Here is a tiny trained network, its code and every weight. The questions are about switching its units off for an input and a class, where a switched-off unit gives its printed mean instead of its output.

import numpy as np


def w(rows, s, z=0):
    codes = np.array(rows[::2]) - 128.0
    scale = np.full(codes.shape[1], s)
    scale[-1] = z or s
    return codes * scale


def norm(h):
    return h / np.sqrt((h * h).mean(-1, keepdims=True) + 1e-5)


def f(y):
    return y / 2 * (1 + np.tanh(0.7978845608 * (y + 0.044715 * y**3)))


def log_softmax(a):
    a = a - a.max(-1, keepdims=True)
    return a - np.log(np.exp(a).sum(-1, keepdims=True))


def net(x, mask):
    res = np.array(x, float).reshape(1, 6) / 4 @ E
    u = 0
    for l in range(4):
        y = f(norm(res) @ A[l][:, :-1].T + A[l][:, -1])
        res = res + np.where(mask[u : u + 4], y, B[l][:, -1]) @ B[l][:, :-1]
        u += 4
    return log_softmax(norm(res)[-1] @ U[:, :-1].T + U[:, -1])


A, B = {}, {}
E = w([
[123,132,121],'x0',
[243,23,255],'x1',
[57,111,240],'x2',
[140,118,140],'x3',
[157,229,176],'x4',
[103,30,78],'x5',
],0.0072)
A[0] = w([
[61,101,184,86],'L0N1',
[44,166,147,57],'L0N2',
[117,1,124,178],'L0N3',
[75,89,175,4],'L0N4',
],0.009,0.0014)
B[0] = w([
[99,112,132,174],'L0N1',
[192,63,195,177],'L0N2',
[87,181,55,252],'L0N3',
[5,140,101,152],'L0N4',
],0.014,0.0036)
A[1] = w([
[65,97,133,8],'L1N1',
[84,26,121,51],'L1N2',
[254,140,118,78],'L1N3',
[31,185,179,28],'L1N4',
],0.0073,0.0012)
B[1] = w([
[83,93,132,168],'L1N1',
[1,162,16,210],'L1N2',
[96,170,30,250],'L1N3',
[168,71,216,246],'L1N4',
],0.0093,0.0017)
A[2] = w([
[133,136,132,49],'L2N1',
[79,151,235,159],'L2N2',
[200,61,212,6],'L2N3',
[74,254,47,199],'L2N4',
],0.0075,0.0016)
B[2] = w([
[152,190,79,115],'L2N1',
[102,100,251,188],'L2N2',
[67,143,83,145],'L2N3',
[254,24,221,255],'L2N4',
],0.0068,0.0046)
A[3] = w([
[32,2,206,1],'L3N1',
[191,2,90,7],'L3N2',
[120,53,211,182],'L3N3',
[181,152,103,16],'L3N4',
],0.0076,0.00027)
B[3] = w([
[94,250,89,254],'L3N1',
[108,53,178,197],'L3N2',
[108,153,74,181],'L3N3',
[189,76,143,152],'L3N4',
],0.014,0.0048)
U = w([
[194,58,94,253],'0',
[77,218,136,174],'1',
[234,182,131,90],'2',
[126,213,218,30],'3',
[126,15,6,18],'4',
[49,110,75,111],'5',
],0.015,0.0056)

Each question gives the input, the list of numbers given to net, and the class t.
The units are the neurons (one row each of A and B). Each row of codes is followed by its name. A weight is (code - 128) times the scale printed after its matrix; where a second scale follows, it is the last column's (A, B and U).
mask holds one flag per neuron, layer by layer. A switched-off neuron (its flag False) gives its mean, the last column of its row in B, instead of its output. The means were averaged over made-up inputs and are rounded, as every weight is.
A unit's drop is (log p(t) with every unit on - log p(t) with that unit switched off) / (log p(t) with every unit on - log p(t) with every unit switched off).
The circuit of an input: a set's keep is (log p(t) with only the set's units on - log p(t) with every unit switched off) / (log p(t) with every unit on - log p(t) with every unit switched off). Starting from the 12 units with the biggest drops (on a tie, the unit counted first), units are removed one at a time, each time the one whose removal leaves the highest keep (on an exact tie, the one counted first), for as long as the keep stays at least 0.8.
units of the circuit, in order: the units of the circuit, biggest drop first
unit that matters most: the unit with the biggest drop
top k neurons: the k neurons with the biggest drops, biggest first
top k neurons in layer l: the k neurons of layer l with the biggest drops, biggest first
drop of u: that unit's drop, to one decimal
input [-5,-7,-5,-6,7,8], class 0: unit that matters most -> L2N4
input [-1,-4,-7,-8,-1,-3], class 0: units of the circuit, in order -> L2N4, L3N1
input [-8,7,4,-4,-1,-8], class 1: units of the circuit, in order -> L2N4, L2N3, L3N3
input [-4,-8,-6,6,-2,-5], class 0: units of the circuit, in order -> L2N4, L3N1, L0N3
input [0,1,-8,4,5,1], class 0: top 2 neurons -> L3N1, L2N4
input [-6,7,6,-6,-2,1], class 5: top 2 neurons -> L1N2, L0N4
input [-7,8,5,-7,-4,3], class 5: top 2 neurons -> L1N2, L0N3
input [4,0,-1,-3,5,-1], class 2: top 2 neurons in layer 1 -> L1N2, L1N1
input [0,-6,-2,8,3,-2], class 2: drop of L2N4 -> -0.3
input [6,4,1,4,1,1], class 1: drop of L3N1 -> 0.1
input [0,2,5,6,-7,6], class 5: drop of L3N3 -> 0.0
input [5,-3,-4,-4,2,-3], class 2: top 2 neurons in layer 0 -> L0N4, L0N1
input [0,2,5,5,-8,-3], class 1: drop of L3N1 -> 0.3
input [5,1,0,-5,7,-1], class 2: unit that matters most -> L0N4
input [-2,6,3,4,0,-3], class 1: top 2 neurons in layer 2 -> L2N4, L2N3
